[[126 118 154]
 [116 145 100]]
->
[126 145]

[[146 115 113 112]
 [123 133 106 135]
 [101 126 135 124]
 [118 129 116 135]]
->
[146 133 135 135]

[[124 119 118 155 132]
 [112 141 143 108 126]]
->
[124 141]

[[147 106 144 128]
 [147 123 138 158]
 [134 138 130 127]
 [137 108 140 139]
 [155 103 143 130]]
->
[147 123 130 139]

[[125 111 149 116 153]
 [129 142 127 126 115]
 [107 110 119 115 132]
 [114 112 113 123 126]]
->
[125 142 119 123]

[[109 138 134]
 [113 134 129]
 [104 142 136]]
->
[109 134 136]

[[125 128 127]
 [115 109 115]
 [105 122 120]
 [151 130 132]
 [105 134 128]]
->
[125 109 120]
---
[[133 117 139 130 152 141 122 130 119 130]
 [114 130 121 138 126 115 115 122 121 128]
 [121 121 122 127 138 123 116 125 131 134]]
->
[[130 119 130 122 141 152 130 139 117 133]
 [128 121 122 115 115 126 138 121 130 114]
 [134 131 125 116 123 138 127 122 121 121]]

[[147 136 152 112 134]
 [147 130 152 118 134]
 [118 118 116 143 124]
 [145 139 148 118 134]
 [140 128 144 126 131]
 [144 111 151 117 132]
 [150 125 156 105 136]
 [108 125 103 133 126]
 [144 118 149 102 135]
 [143 128 147 122 131]
 [123 122 122 114 131]
 [113 130 109 126 128]]
->
[[134 112 152 136 147]
 [134 118 152 130 147]
 [124 143 116 118 118]
 [134 118 148 139 145]
 [131 126 144 128 140]
 [132 117 151 111 144]
 [136 105 156 125 150]
 [126 133 103 125 108]
 [135 102 149 118 144]
 [131 122 147 128 143]
 [131 114 122 122 123]
 [128 126 109 130 113]]

[[127 143 127 120 129]
 [126 137 127 144 127]
 [123 123 128 117 127]
 [129 122 128 105 127]]
->
[[129 120 127 143 127]
 [127 144 127 137 126]
 [127 117 128 123 123]
 [127 105 128 122 129]]

[[141 111 111 123 123 123 148 137 119 120 118 135 120 136]
 [131 118 120 138 138 126 136 156 119 127 128 133 121 131]]
->
[[136 120 135 118 120 119 137 148 123 123 123 111 111 141]
 [131 121 133 128 127 119 156 136 126 138 138 120 118 131]]

[[128 153 134 116 141 122 122 140 107]
 [131 119 134 115 136 139 156 113 133]
 [128 128 128 128 128 128 128 128 128]]
->
[[107 140 122 122 141 116 134 153 128]
 [133 113 156 139 136 115 134 119 131]
 [128 128 128 128 128 128 128 128 128]]

[[123 126 129 125 126 138 125]
 [152 132 128 136 127 143 141]
 [129 123 127 127 136 126 128]
 [118 119 115 129 137 119 126]
 [132 122 123 140 126 131 134]]
->
[[125 138 126 125 129 126 123]
 [141 143 127 136 128 132 152]
 [128 126 136 127 127 123 129]
 [126 119 137 129 115 119 118]
 [134 131 126 140 123 122 132]]

[[150 110 116]
 [148 120 116]
 [157 115 128]
 [148 114 116]]
->
[[116 110 150]
 [116 120 148]
 [128 115 157]
 [116 114 148]]
---
[[147 121 112 139 137 125 114 111 149 109 117 148 117 123]
 [105 138 135 118 120 131 122 139 146 144 148 111 139 136]]
->
[[105 138 135 118 120 131 122 139 146 144 148 111 139 136]
 [147 121 112 139 137 125 114 111 149 109 117 148 117 123]]

[[126 128 143 107 135 116 145]
 [116 118 113 148 137 113 134]
 [121 118 117 105 112 136 116]
 [112 107 109 116 123 125 127]
 [121 131 137 124 137 102 140]
 [122 118 131 147 140 107 144]
 [123 119 120 145 125 108 113]
 [114 126 124 107 127 123 148]]
->
[[126 128 143 107 135 116 145]
 [121 131 137 124 137 102 140]
 [122 118 131 147 140 107 144]
 [114 126 124 107 127 123 148]
 [123 119 120 145 125 108 113]
 [121 118 117 105 112 136 116]
 [116 118 113 148 137 113 134]
 [112 107 109 116 123 125 127]]

[[158 120 107 114 129]
 [143 137 112 106 145]]
->
[[143 137 112 106 145]
 [158 120 107 114 129]]

[[143 138 121 120 142 126 122 134 128 137 121 133 129 128 117]
 [157 154 122 117 125 115 127 155 120 129 114 127 127 135 130]
 [129 133 111 124 139 137 121 128 131 136 124 140 120 141 137]
 [126 135 110 125 130 130 128 124 125 134 123 130 128 134 153]]
->
[[157 154 122 117 125 115 127 155 120 129 114 127 127 135 130]
 [143 138 121 120 142 126 122 134 128 137 121 133 129 128 117]
 [129 133 111 124 139 137 121 128 131 136 124 140 120 141 137]
 [126 135 110 125 130 130 128 124 125 134 123 130 128 134 153]]

[[149 123 133]
 [110 143 114]
 [100 140 115]
 [102 145 101]
 [146 110 148]
 [153 113 153]
 [116 137 123]]
->
[[153 113 153]
 [146 110 148]
 [149 123 133]
 [116 137 123]
 [100 140 115]
 [110 143 114]
 [102 145 101]]

[[119 127 135 129 131 126 127 131 139 125]
 [140 129 122 130 134 132 128 138 117 131]
 [135 129 119 135 129 119 131 139 133 132]
 [126 139 128 125 142 112 101 129 115 107]
 [122 133 138 133 128 122 131 128 128 123]
 [126 133 125 135 131 125 134 139 139 132]
 [134 135 136 138 131 125 137 134 127 123]
 [130 133 114 128 133 126 130 137 127 131]
 [127 135 129 122 130 132 137 132 119 129]]
->
[[122 133 138 133 128 122 131 128 128 123]
 [134 135 136 138 131 125 137 134 127 123]
 [119 127 135 129 131 126 127 131 139 125]
 [127 135 129 122 130 132 137 132 119 129]
 [126 139 128 125 142 112 101 129 115 107]
 [126 133 125 135 131 125 134 139 139 132]
 [140 129 122 130 134 132 128 138 117 131]
 [135 129 119 135 129 119 131 139 133 132]
 [130 133 114 128 133 126 130 137 127 131]]

[[131 131 114]
 [136 118 131]
 [121 109 117]
 [134 138 132]
 [150  98 122]]
->
[[134 138 132]
 [136 118 131]
 [150  98 122]
 [121 109 117]
 [131 131 114]]

[[111 127 111 109 106 106 122 119 112 149 128 154]
 [106 146 146 108 114 147 138 143 128 151 147 104]
 [109 142 127 126 111 112 120 142 113 156 112 150]]
->
[[106 146 146 108 114 147 138 143 128 151 147 104]
 [109 142 127 126 111 112 120 142 113 156 112 150]
 [111 127 111 109 106 106 122 119 112 149 128 154]]

[[112 109 143 111 142 124 138 132 112 117 132]
 [124 115 133 107 144 139 154 113 134 114 126]
 [115 110 142 107 144 129 148 127 122 117 129]
 [128 116 129 109 142 142 152 109 138 112 126]]
->
[[112 109 143 111 142 124 138 132 112 117 132]
 [115 110 142 107 144 129 148 127 122 117 129]
 [124 115 133 107 144 139 154 113 134 114 126]
 [128 116 129 109 142 142 152 109 138 112 126]]
